Below is a small trained network, with its code and all its weights. Each question gives an input and a target symbol and asks what happens when units are switched off, that is, made to give their printed mean instead of their output.

import numpy as np


def w(rows, s, z=0):
    codes = np.array(rows[::2]) - 128.0
    scale = np.full(codes.shape[1], s)
    scale[-1] = z or s
    return codes * scale


def f(y):
    return y / 2 * (1 + np.tanh(0.7978845608 * (y + 0.044715 * y**3)))


def softmax(a):
    e = np.exp(a - a.max(-1, keepdims=True))
    return e / e.sum(-1, keepdims=True)


def log_softmax(a):
    a = a - a.max(-1, keepdims=True)
    return a - np.log(np.exp(a).sum(-1, keepdims=True))


def net(x, mask):
    ids = ['αγδεζηθλμξπστφψω'.index(c) for c in x.split()]
    T = len(ids)
    res = E[ids] + P[:T]
    u = 0
    for l in range(2):
        q, k, v = (res @ M[l].T for M in (Q, K, V))
        z = softmax(np.where(np.tri(T) > 0, q @ k.T / 2**0.5, -1e9)) @ v
        res = res + np.where(mask[u], z, O[l][:, -1]) @ O[l][:, :-1]
        u += 1
        y = f(res @ A[l][:, :-1].T + A[l][:, -1])
        res = res + np.where(mask[u : u + 16], y, B[l][:, -1]) @ B[l][:, :-1]
        u += 16
    return log_softmax(res[-1] @ U[:, :-1].T + U[:, -1])


Q, K, V, O, A, B = {}, {}, {}, {}, {}, {}
E = w([
[134,105,67,198,113,123,141,169,130,171,148,146],'α',
[105,68,97,128,115,214,135,125,110,190,179,81],'γ',
[100,222,111,182,161,180,142,138,140,82,214,106],'δ',
[150,173,141,101,88,91,70,157,122,105,137,118],'ε',
[180,126,173,130,20,138,187,107,97,164,174,123],'ζ',
[91,169,203,150,102,132,81,99,110,183,228,199],'η',
[131,160,157,78,127,138,126,109,79,59,107,106],'θ',
[140,87,153,121,198,172,154,74,150,113,78,75],'λ',
[104,203,88,191,92,143,85,5,138,144,77,167],'μ',
[128,94,132,156,92,136,107,187,84,64,183,120],'ξ',
[184,85,207,218,67,116,151,136,123,126,71,206],'π',
[159,164,123,161,84,91,163,141,174,169,91,117],'σ',
[135,108,68,100,208,136,80,65,181,164,162,168],'τ',
[54,132,124,132,165,134,102,184,41,153,74,131],'φ',
[160,91,126,42,92,171,144,109,123,131,121,132],'ψ',
[22,83,180,139,152,152,95,105,149,64,132,82],'ω',
],0.015)
P = w([
[194,104,110,172,202,80,155,113,14,187,179,97],'0',
[53,228,169,60,158,116,155,200,219,167,171,153],'1',
[63,72,51,41,44,85,140,135,113,126,80,146],'2',
[217,101,133,180,181,107,104,105,34,183,185,82],'3',
[71,225,174,87,128,124,139,163,207,140,162,175],'4',
[79,77,57,96,35,144,117,116,137,115,88,140],'5',
[237,119,127,174,182,129,71,118,28,190,181,99],'6',
[79,216,184,99,99,146,126,149,206,129,170,208],'7',
[96,90,52,125,33,180,107,107,143,100,98,144],'8',
[254,129,115,168,184,165,47,132,34,196,192,104],'9',
[76,218,213,134,78,174,112,153,178,103,138,242],'10',
[104,99,51,162,17,203,101,104,150,83,97,136],'11',
],0.0071)
Q[0] = w([
[191,205,60,77,79,88,3,183,141,168,122,51],'0.h1',
[21,76,158,96,83,127,213,254,227,40,60,183],'0.h1',
],0.0055)
K[0] = w([
[134,165,148,142,133,214,161,119,159,99,99,181],'0.h1',
[88,181,50,56,166,145,171,190,134,149,159,2],'0.h1',
],0.0081)
V[0] = w([
[169,109,157,168,96,157,92,98,158,129,84,253],'0.h1',
[128,173,56,86,109,50,132,130,152,176,137,36],'0.h1',
],0.0057)
O[0] = w([
[143,41,221,231,39,130,71,59,166,190,50,249,136],'0.h1',
[98,228,36,79,112,163,253,163,179,102,115,126,253],'0.h1',
],0.0044,0.0023)
A[0] = w([
[118,11,146,225,131,147,120,93,111,129,82,40,157],'0.n1',
[121,131,231,46,124,205,154,112,176,119,106,148,56],'0.n2',
[189,208,205,184,111,131,129,152,143,65,190,124,85],'0.n3',
[123,45,103,45,152,218,91,84,57,44,91,41,248],'0.n4',
[202,43,114,35,162,108,213,95,110,84,48,49,3],'0.n5',
[254,107,162,136,106,86,110,122,56,177,163,62,179],'0.n6',
[106,46,110,128,74,148,210,151,215,89,105,166,101],'0.n7',
[98,92,223,99,228,119,158,138,121,177,196,110,51],'0.n8',
[88,169,165,167,105,136,50,135,189,50,150,122,74],'0.n9',
[109,74,37,123,143,63,91,185,187,52,94,48,87],'0.n10',
[28,154,104,118,190,172,99,102,225,117,122,154,179],'0.n11',
[136,105,51,55,74,137,161,109,124,154,74,50,174],'0.n12',
[103,75,212,127,122,157,159,163,173,208,205,221,102],'0.n13',
[35,136,95,103,100,250,239,151,118,82,113,82,193],'0.n14',
[88,218,159,70,75,67,140,118,219,129,128,194,119],'0.n15',
[208,61,105,165,80,165,210,90,63,220,188,132,111],'0.n16',
],0.0074,0.0042)
B[0] = w([
[177,112,148,80,101,57,162,100,157,95,173,208,149],'0.n1',
[118,125,187,207,193,67,133,83,147,73,169,116,145],'0.n2',
[157,61,90,144,87,202,165,193,42,157,117,170,178],'0.n3',
[180,123,174,194,156,102,112,139,203,94,129,208,219],'0.n4',
[194,175,149,160,92,255,127,95,158,101,115,69,139],'0.n5',
[103,140,180,164,194,149,178,105,57,146,173,145,223],'0.n6',
[179,30,79,142,166,138,173,110,129,37,92,52,159],'0.n7',
[82,184,149,70,118,176,188,122,191,55,31,168,120],'0.n8',
[130,127,136,64,85,213,178,166,103,169,61,181,164],'0.n9',
[173,210,148,195,82,110,223,97,72,142,222,165,142],'0.n10',
[100,155,132,119,206,178,148,64,147,190,200,125,177],'0.n11',
[145,134,132,129,152,203,150,165,231,96,161,170,214],'0.n12',
[159,106,105,201,70,129,48,122,203,164,137,98,145],'0.n13',
[96,80,82,169,83,64,115,87,203,113,174,58,214],'0.n14',
[160,200,192,79,76,114,137,94,132,114,91,155,253],'0.n15',
[7,123,183,73,153,151,152,160,87,112,142,152,184],'0.n16',
],0.0074,0.0057)
Q[1] = w([
[95,66,121,176,241,157,109,57,143,147,114,22],'1.h1',
[201,172,197,168,236,186,115,141,57,144,212,255],'1.h1',
],0.0074)
K[1] = w([
[27,87,126,168,152,86,164,37,220,122,188,99],'1.h1',
[148,90,95,126,117,195,3,11,99,164,154,215],'1.h1',
],0.0068)
V[1] = w([
[144,106,43,81,221,95,175,3,141,211,148,183],'1.h1',
[57,143,107,187,52,173,73,34,85,123,62,204],'1.h1',
],0.0053)
O[1] = w([
[153,91,34,117,93,210,156,3,123,194,116,238,1],'1.h1',
[77,232,70,154,137,108,253,71,182,32,187,128,74],'1.h1',
],0.0058,0.00023)
A[1] = w([
[225,133,158,79,131,64,86,105,172,72,42,145,149],'1.n1',
[212,116,201,126,156,170,171,154,79,170,114,56,3],'1.n2',
[145,196,139,105,133,62,173,114,163,124,91,91,148],'1.n3',
[139,185,173,184,154,138,168,146,155,152,82,169,92],'1.n4',
[172,109,52,159,82,199,90,63,178,163,88,83,52],'1.n5',
[82,230,176,30,144,88,110,120,111,83,193,128,14],'1.n6',
[86,168,145,91,131,160,76,89,186,79,32,146,141],'1.n7',
[121,90,108,101,108,61,63,181,109,45,121,116,149],'1.n8',
[199,60,104,159,134,83,85,107,185,95,170,118,158],'1.n9',
[120,199,128,90,92,130,141,134,182,104,90,73,174],'1.n10',
[158,74,76,82,110,136,85,206,49,121,166,25,57],'1.n11',
[186,37,111,218,235,172,133,123,127,131,126,132,50],'1.n12',
[198,105,112,148,151,63,85,182,54,55,74,111,180],'1.n13',
[221,143,181,90,100,145,63,179,95,168,2,142,83],'1.n14',
[29,151,152,61,154,136,34,108,110,169,188,117,68],'1.n15',
[56,137,105,92,80,147,100,240,114,211,99,120,166],'1.n16',
],0.0082,0.0038)
B[1] = w([
[31,193,95,128,112,81,98,116,113,81,79,92,237],'1.n1',
[186,167,72,106,89,83,38,203,217,96,96,190,162],'1.n2',
[151,85,132,153,147,147,41,81,132,134,114,69,206],'1.n3',
[154,106,119,134,108,192,57,156,165,191,194,79,188],'1.n4',
[170,130,177,165,160,79,90,231,48,77,159,88,201],'1.n5',
[180,9,105,224,167,151,108,133,83,59,169,172,225],'1.n6',
[85,64,100,51,153,48,199,210,67,191,117,103,214],'1.n7',
[203,67,42,90,187,61,143,140,167,156,95,125,164],'1.n8',
[174,216,153,88,175,180,124,133,78,139,94,186,214],'1.n9',
[115,99,90,95,108,153,85,93,107,91,67,194,254],'1.n10',
[89,96,20,34,109,60,189,90,176,59,215,163,149],'1.n11',
[91,71,83,150,15,110,147,107,113,165,47,71,201],'1.n12',
[214,87,178,123,185,112,134,8,95,196,122,65,167],'1.n13',
[188,180,159,89,146,184,254,182,149,125,125,54,212],'1.n14',
[158,170,109,46,72,113,155,139,33,67,182,66,155],'1.n15',
[65,173,158,200,100,126,205,155,137,172,62,183,204],'1.n16',
],0.0072,0.0079)
U = w([
[102,103,30,144,71,94,208,158,184,123,127,137,50],'α',
[178,60,158,81,121,216,54,181,222,155,181,182,91],'γ',
[112,163,154,208,213,171,89,156,116,81,236,40,206],'δ',
[104,24,78,192,111,30,18,143,122,57,152,134,147],'ε',
[63,52,198,58,126,160,188,107,155,107,170,71,140],'ζ',
[129,132,254,155,23,46,110,85,112,147,147,170,108],'η',
[104,226,206,77,205,112,87,108,155,105,126,202,253],'θ',
[214,183,179,217,136,149,117,88,133,138,115,62,72],'λ',
[4,142,128,120,120,25,163,152,28,168,85,104,50],'μ',
[227,158,112,50,149,103,164,127,144,139,202,134,116],'ξ',
[92,77,183,140,251,131,200,77,95,195,57,54,146],'π',
[108,153,40,90,27,153,109,81,203,160,59,102,166],'σ',
[133,87,68,75,121,213,106,66,78,205,82,187,62],'τ',
[123,200,111,225,192,100,102,234,182,228,108,210,179],'φ',
[136,130,150,84,145,193,170,199,74,71,107,192,35],'ψ',
[135,241,100,175,148,197,219,45,144,98,148,167,129],'ω',
],0.0078,0.0044)

Each question gives the input, a string of symbols that net reads in full, and the target symbol t.
The units are the heads (2 rows each of Q, K, V and O) and the neurons (one row each of A and B). Each row of codes is followed by its name. A weight is (code - 128) times the scale printed after its matrix; where a second scale follows, it is the last column's (O, A, B and U).
mask holds one flag per unit, layer by layer, with each layer's heads first. A switched-off unit (its flag False) gives its mean, the last column of its rows in O or B, instead of its output. The means were averaged over made-up inputs and are rounded, as every weight is.
A unit's drop is (log p(t) with every unit on - log p(t) with that unit switched off) / (log p(t) with every unit on - log p(t) with every unit switched off).
The circuit of an input: a set's keep is (log p(t) with only the set's units on - log p(t) with every unit switched off) / (log p(t) with every unit on - log p(t) with every unit switched off). Starting from the 12 units with the biggest drops (on a tie, the unit counted first), units are removed one at a time, each time the one whose removal leaves the highest keep (on an exact tie, the one counted first), for as long as the keep stays at least 0.8.
units of the circuit, in order: the units of the circuit, biggest drop first
most important unit: the unit with the biggest drop
top k neurons: the k neurons with the biggest drops, biggest first
k most important neurons of layer l: the k neurons of layer l with the biggest drops, biggest first
input γ μ σ α ε α ε, target ω: units of the circuit, in order -> 1.h1, 0.n6, 0.n11
input ε α ε π π λ σ, target η: units of the circuit, in order -> 0.h1, 0.n1
input σ ε σ ξ, target ε: units of the circuit, in order -> 1.n14
input σ ε ε ε τ δ ε, target τ: units of the circuit, in order -> 0.n6, 1.h1, 0.n11
input λ α θ ε α ε ε θ σ ε λ, target π: top 2 neurons -> 0.n11, 1.n12
input μ ε σ ε α ψ σ, target ω: units of the circuit, in order -> 1.h1, 0.n6
input ω σ ε τ ψ α ε ε ε ε, target τ: units of the circuit, in order -> 0.n6, 1.h1
input τ ω φ ψ ε ψ, target ψ: units of the circuit, in order -> 1.n5, 0.n5, 0.n7, 1.n3
input ε σ η ω σ ε ψ, target δ: top 3 neurons -> 0.n16, 0.n13, 0.n6
input ε ε ψ, target ψ: 3 most important neurons of layer 0 -> 0.n12, 0.n5, 0.n7
input ε ψ σ ε ε, target ψ: top 2 neurons -> 1.n6, 1.n14
input ε ε σ, target σ: top 4 neurons -> 0.n15, 1.n6, 1.n10, 0.n10
input λ ψ ε θ ζ ψ θ μ σ π, target η: top 2 neurons -> 0.n13, 0.n1
input σ ε ε ε ε μ α, target ω: units of the circuit, in order -> 1.h1
input η ε ε ε ε θ σ, target δ: top 2 neurons -> 0.n13, 0.n6
input λ ε ω ε ε θ, target θ: top 2 neurons -> 1.n9, 0.n4
input ε η τ, target τ: 3 most important neurons of layer 0 -> 0.n11, 0.n15, 0.n8
input η ξ σ ψ, target δ: 2 most important neurons of layer 0 -> 0.n13, 0.n16
input α α μ γ μ ε, target ε: top 4 neurons -> 1.n6, 0.n3, 1.n9, 1.n3
input τ ε σ ε σ τ ψ, target τ: units of the circuit, in order -> 1.h1
input ε ψ η α, target δ: 3 most important neurons of layer 0 -> 0.n16, 0.n6, 0.n13
input σ ψ δ ζ, target ψ: 3 most important neurons of layer 0 -> 0.n16, 0.n6, 0.n14
input ε θ δ ε μ, target τ: 2 most important neurons of layer 0 -> 0.n11, 0.n15
input ε α ε α ψ ε ψ, target γ: 2 most important neurons of layer 1 -> 1.n2, 1.n1
input σ ε τ α ε α ε μ σ α, target ω: 2 most important neurons of layer 0 -> 0.n11, 0.n1
input ε ε ψ ψ ε φ ε, target ξ: 3 most important neurons of layer 1 -> 1.n11, 1.n2, 1.n13
input σ σ σ σ σ σ τ ε δ ε τ, target ξ: most important unit -> 0.n11
input ψ ε ψ τ ε ω ε φ μ μ λ ζ, target ζ: top 2 neurons -> 0.n16, 0.n7
input ε λ σ σ ε μ, target μ: top 2 neurons -> 1.n7, 1.n5
input η ε ζ α μ ε ψ α ε η, target δ: top 2 neurons -> 0.n13, 0.n16
